Here is a tiny trained network, its code and every weight. The questions are about switching its units off for an input and a class, where a switched-off unit gives its printed mean instead of its output.

import numpy as np


def w(rows, s, z=0):
    codes = np.array(rows[::2]) - 128.0
    scale = np.full(codes.shape[1], s)
    scale[-1] = z or s
    return codes * scale


def f(y):
    return y / 2 * (1 + np.tanh(0.7978845608 * (y + 0.044715 * y**3)))


def log_softmax(a):
    a = a - a.max(-1, keepdims=True)
    return a - np.log(np.exp(a).sum(-1, keepdims=True))


def net(x, mask):
    res = np.array(x, float).reshape(1, 6) / 4 @ E
    y = f(res @ A[0][:, :-1].T + A[0][:, -1])
    res = res + np.where(mask, y, B[0][:, -1]) @ B[0][:, :-1]
    return log_softmax(res[-1] @ U[:, :-1].T + U[:, -1])


A, B = {}, {}
E = w([
[132,129,126,127,128,126,128],'x0',
[51,200,69,130,102,32,141],'x1',
[142,127,123,128,129,116,121],'x2',
[146,73,85,47,163,124,249],'x3',
[94,159,100,93,234,147,66],'x4',
[103,152,134,135,123,161,150],'x5',
],0.015)
A[0] = w([
[152,141,165,132,192,112,130,59],'n0',
[123,155,137,141,49,74,143,121],'n1',
[151,101,176,168,47,150,97,242],'n2',
[165,108,122,109,95,102,234,131],'n3',
[109,160,132,121,230,150,77,165],'n4',
[136,85,135,107,170,135,191,177],'n5',
[60,105,95,107,146,61,185,103],'n6',
[121,151,75,88,250,105,202,69],'n7',
[65,190,76,120,101,26,141,196],'n8',
[168,131,132,137,45,130,149,254],'n9',
],0.017,0.0061)
B[0] = w([
[129,179,111,149,146,136,135,147],'n0',
[151,157,95,172,59,172,108,196],'n1',
[105,146,253,92,140,94,92,210],'n2',
[91,101,95,130,170,152,246,218],'n3',
[111,147,93,114,215,136,89,215],'n4',
[199,97,52,103,101,127,127,203],'n5',
[143,179,156,87,140,82,218,204],'n6',
[207,182,176,25,77,61,86,230],'n7',
[21,176,89,188,80,102,131,252],'n8',
[119,101,185,130,35,93,145,198],'n9',
],0.021,0.027)
U = w([
[106,182,217,99,110,36,146,242],'0',
[56,156,172,236,70,105,104,95],'1',
[79,125,154,153,255,141,49,126],'2',
[23,194,76,191,185,88,74,157],'3',
[157,18,163,112,141,136,227,151],'4',
[103,135,101,152,87,79,226,1],'5',
[210,112,101,88,190,114,126,69],'6',
],0.0089,0.0048)

Each question gives the input, the list of numbers given to net, and the class t.
The units are the neurons (one row each of A and B). Each row of codes is followed by its name. A weight is (code - 128) times the scale printed after its matrix; where a second scale follows, it is the last column's (A, B and U).
mask holds one flag per neuron, in row order. A switched-off neuron (its flag False) gives its mean, the last column of its row in B, instead of its output. The means were averaged over made-up inputs and are rounded, as every weight is.
A unit's drop is (log p(t) with every unit on - log p(t) with that unit switched off) / (log p(t) with every unit on - log p(t) with every unit switched off).
The circuit of an input: a set's keep is (log p(t) with only the set's units on - log p(t) with every unit switched off) / (log p(t) with every unit on - log p(t) with every unit switched off). Starting from all 10 units, units are removed one at a time, each time the one whose removal leaves the highest keep (on an exact tie, the one counted first), for as long as the keep stays at least 0.8.
units of the circuit, in order: the units of the circuit, biggest drop first
unit that matters most: the unit with the biggest drop
top k neurons: the k neurons with the biggest drops, biggest first
drop when u is switched off: that unit's drop, to one decimal
input [-6,7,-7,2,-8,8], class 5: units of the circuit, in order	(n3)
input [1,-3,5,8,-2,-6], class 4: units of the circuit, in order	(n3 n8)
input [-2,0,-7,8,7,-7], class 6: top 2 neurons	(n5 n8)
input [-6,6,6,0,6,0], class 3: top 2 neurons	(n8 n4)
input [0,-3,0,-1,7,-8], class 2: units of the circuit, in order	(n8 n4)
input [0,3,-3,0,7,-3], class 3: top 2 neurons	(n4 n2)
input [5,1,-6,-8,-5,-2], class 1: top 3 neurons	(n7 n1 n6)
input [0,4,1,2,0,7], class 5: top 2 neurons	(n2 n8)
input [7,-2,2,7,1,5], class 6: top 3 neurons	(n7 n8 n5)
input [6,-1,5,6,8,8], class 6: top 2 neurons	(n8 n5)
input [-2,-3,-7,-1,2,-1], class 2: top 2 neurons	(n8 n7)
input [5,-1,-6,2,-8,0], class 4: drop when n3 is switched off	0.3
input [8,-2,7,5,-1,-5], class 4: drop when n8 is switched off	0.4
input [4,1,8,-7,6,-5], class 3: drop when n9 is switched off	0.0
input [-1,-7,-4,8,-1,-3], class 4: unit that matters most	n3
